Here is a tiny trained network, its code and every weight. The questions are about switching its units off for an input and a class, where a switched-off unit gives its printed mean instead of its output.

import numpy as np


def w(rows, s, z=0):
    codes = np.array(rows[::2]) - 128.0
    scale = np.full(codes.shape[1], s)
    scale[-1] = z or s
    return codes * scale


def f(y):
    return np.maximum(y, 0)


def log_softmax(a):
    a = a - a.max(-1, keepdims=True)
    return a - np.log(np.exp(a).sum(-1, keepdims=True))


def net(x, mask):
    res = np.array(x, float).reshape(1, 8) / 4 @ E
    y = f(res @ A[0][:, :-1].T + A[0][:, -1])
    res = res + np.where(mask, y, B[0][:, -1]) @ B[0][:, :-1]
    return log_softmax(res[-1] @ U[:, :-1].T + U[:, -1])


A, B = {}, {}
E = w([
[129,129,126,130,128,128,128,126],'x0',
[121,140,133,131,132,134,133,129],'x1',
[131,224,120,20,75,102,132,37],'x2',
[154,170,133,79,238,136,41,151],'x3',
[127,130,126,128,129,126,128,129],'x4',
[128,127,129,128,127,128,127,129],'x5',
[42,100,7,102,111,222,82,133],'x6',
[127,129,130,131,128,129,125,124],'x7',
],0.011)
A[0] = w([
[223,143,255,150,154,23,181,127,254],'neuron 1',
[80,110,87,116,111,179,92,122,136],'neuron 2',
[141,192,119,26,71,112,126,45,135],'neuron 3',
[111,154,129,78,61,102,145,80,135],'neuron 4',
[148,136,146,112,79,107,156,75,138],'neuron 5',
[119,100,125,178,8,134,197,110,215],'neuron 6',
[125,109,117,138,160,157,106,155,150],'neuron 7',
[145,74,121,242,176,155,131,227,234],'neuron 8',
[141,185,128,70,167,120,110,130,108],'neuron 9',
[142,125,130,175,126,105,159,134,176],'neuron 10',
[128,102,129,169,155,143,132,165,187],'neuron 11',
[93,115,137,149,93,150,152,129,172],'neuron 12',
[130,183,123,42,81,111,129,67,133],'neuron 13',
[76,117,91,99,108,169,108,123,126],'neuron 14',
[201,135,211,140,153,62,175,122,216],'neuron 15',
[147,151,151,118,142,89,133,117,121],'neuron 16',
[108,116,135,157,200,143,118,152,176],'neuron 17',
[144,187,117,26,89,125,143,29,135],'neuron 18',
[125,105,121,159,72,118,169,114,209],'neuron 19',
[171,164,143,72,246,154,35,155,142],'neuron 20',
[138,138,158,118,121,115,143,95,118],'neuron 21',
[153,152,132,91,214,139,85,145,152],'neuron 22',
[94,131,94,94,162,159,74,135,111],'neuron 23',
[164,160,128,80,253,142,51,140,137],'neuron 24',
[94,141,87,87,120,160,81,124,116],'neuron 25',
[107,94,128,183,116,152,117,140,183],'neuron 26',
[30,115,10,104,106,226,85,135,136],'neuron 27',
[149,132,155,146,158,125,145,123,174],'neuron 28',
[150,112,146,164,129,95,159,123,164],'neuron 29',
[122,165,126,93,132,112,98,113,100],'neuron 30',
[113,104,132,163,30,137,196,117,202],'neuron 31',
[77,108,66,113,132,181,114,112,136],'neuron 32',
[143,192,115,34,80,116,130,32,134],'neuron 33',
[105,110,120,152,93,142,166,128,178],'neuron 34',
[101,126,120,85,110,146,125,108,102],'neuron 35',
[137,121,142,171,173,124,119,196,186],'neuron 36',
[12,105,11,97,103,245,74,129,137],'neuron 37',
[129,109,142,136,181,135,106,149,129],'neuron 38',
[102,111,121,127,70,134,136,106,132],'neuron 39',
],0.0093,0.0076)
B[0] = w([
[226,153,176,170,127,66,123,109,252],'neuron 1',
[100,116,101,116,127,159,133,131,168],'neuron 2',
[119,192,135,66,123,85,142,228,192],'neuron 3',
[128,166,120,107,119,105,154,170,167],'neuron 4',
[142,161,126,129,115,100,143,136,161],'neuron 5',
[102,136,145,169,49,115,254,113,203],'neuron 6',
[134,115,116,137,151,152,126,119,155],'neuron 7',
[135,58,127,192,135,162,121,23,228],'neuron 8',
[133,132,143,105,133,113,102,144,156],'neuron 9',
[133,130,144,162,122,123,133,112,163],'neuron 10',
[128,90,118,144,134,157,130,92,172],'neuron 11',
[110,112,120,142,101,141,154,118,159],'neuron 12',
[125,172,128,92,119,95,141,185,180],'neuron 13',
[95,119,121,98,131,139,138,149,163],'neuron 14',
[229,142,167,166,124,73,112,112,214],'neuron 15',
[149,140,130,117,128,98,116,134,151],'neuron 16',
[149,105,108,142,141,148,111,106,166],'neuron 17',
[118,166,139,74,117,89,131,191,192],'neuron 18',
[122,128,147,151,105,131,150,113,176],'neuron 19',
[157,122,109,101,190,134,13,144,188],'neuron 20',
[145,140,130,127,130,109,132,133,146],'neuron 21',
[149,128,118,125,145,120,75,128,168],'neuron 22',
[117,118,125,98,150,155,115,135,159],'neuron 23',
[147,127,117,103,183,130,35,135,183],'neuron 24',
[106,118,128,92,134,143,125,146,160],'neuron 25',
[120,105,121,142,112,155,142,107,170],'neuron 26',
[79,108,86,97,128,168,132,134,212],'neuron 27',
[145,128,141,159,124,119,113,114,158],'neuron 28',
[143,130,154,164,117,122,137,123,165],'neuron 29',
[122,134,136,102,125,116,113,137,146],'neuron 30',
[108,119,135,151,52,128,215,120,192],'neuron 31',
[106,113,105,109,135,157,130,126,172],'neuron 32',
[123,179,136,76,121,89,137,217,192],'neuron 33',
[119,121,125,142,108,139,146,117,163],'neuron 34',
[104,130,122,104,127,122,132,150,144],'neuron 35',
[144,112,116,154,136,138,111,103,177],'neuron 36',
[68,108,89,89,134,184,140,139,222],'neuron 37',
[141,130,106,140,142,140,122,124,151],'neuron 38',
[113,126,115,123,112,127,158,137,152],'neuron 39',
],0.012,0.023)
U = w([
[183,74,223,253,56,106,192,21,246],'0',
[14,20,82,181,79,197,209,47,158],'1',
[222,81,158,215,244,102,3,51,151],'2',
[105,37,49,115,242,227,30,73,174],'3',
[181,222,197,146,59,46,241,168,142],'4',
[14,152,82,65,41,130,230,193,101],'5',
[219,199,183,74,187,41,17,176,66],'6',
[44,144,102,7,214,143,37,209,2],'7',
],0.0046,0.0017)

Each question gives the input, the list of numbers given to net, and the class t.
The units are the neurons (one row each of A and B). Each row of codes is followed by its name. A weight is (code - 128) times the scale printed after its matrix; where a second scale follows, it is the last column's (A, B and U).
mask holds one flag per neuron, in row order. A switched-off neuron (its flag False) gives its mean, the last column of its row in B, instead of its output. The means were averaged over made-up inputs and are rounded, as every weight is.
A unit's drop is (log p(t) with every unit on - log p(t) with that unit switched off) / (log p(t) with every unit on - log p(t) with every unit switched off).
The circuit of an input: a set's keep is (log p(t) with only the set's units on - log p(t) with every unit switched off) / (log p(t) with every unit on - log p(t) with every unit switched off). Starting from the 12 units with the biggest drops (on a tie, the unit counted first), units are removed one at a time, each time the one whose removal leaves the highest keep (on an exact tie, the one counted first), for as long as the keep stays at least 0.8.
units of the circuit, in order: the units of the circuit, biggest drop first
most important unit: the unit with the biggest drop
top k neurons: the k neurons with the biggest drops, biggest first
drop when u is switched off: that unit's drop, to one decimal
input [8,-4,5,1,7,-8,-8,7], class 6: units of the circuit, in order	neuron 6
input [-6,7,1,1,7,8,-6,-2], class 6: top 2 neurons	neuron 8; neuron 6
input [4,0,4,1,-8,-1,6,3], class 7: top 2 neurons	neuron 6; neuron 31
input [3,0,-5,1,7,-2,-2,4], class 2: top 2 neurons	neuron 6; neuron 31
input [3,7,-7,1,6,-5,0,1], class 2: top 2 neurons	neuron 6; neuron 37
input [-7,5,0,-7,-1,-5,-2,-4], class 0: top 2 neurons	neuron 3; neuron 33
input [-7,6,-7,0,-6,-2,-2,4], class 0: top 2 neurons	neuron 20; neuron 24
input [0,6,2,2,-6,-4,0,0], class 6: top 2 neurons	neuron 37; neuron 27
input [0,5,0,-3,3,-5,7,-1], class 1: top 4 neurons	neuron 3; neuron 33; neuron 18; neuron 13
input [-3,-7,7,0,2,-1,1,5], class 5: top 4 neurons	neuron 1; neuron 15; neuron 20; neuron 24
input [-4,2,-2,0,5,-7,5,0], class 1: top 2 neurons	neuron 20; neuron 24
input [4,6,-3,1,-8,3,7,-4], class 3: top 2 neurons	neuron 6; neuron 31
input [4,-5,7,4,2,1,1,6], class 7: top 2 neurons	neuron 1; neuron 15
input [1,5,-6,8,-5,-5,0,-7], class 2: most important unit	neuron 37
input [-7,-7,-4,8,4,-5,1,-3], class 3: top 2 neurons	neuron 1; neuron 15
input [3,6,-8,1,-4,-2,5,6], class 3: drop when neuron 31 is switched off	0.2
input [1,-1,-5,1,6,-4,2,2], class 3: drop when neuron 31 is switched off	0.1
input [-1,-3,-6,-4,-5,-7,1,-6], class 1: drop when neuron 1 is switched off	0.7
input [3,1,-3,-4,-2,7,4,0], class 1: drop when neuron 21 is switched off	0.0
input [0,-1,1,2,8,8,-5,1], class 6: most important unit	neuron 8
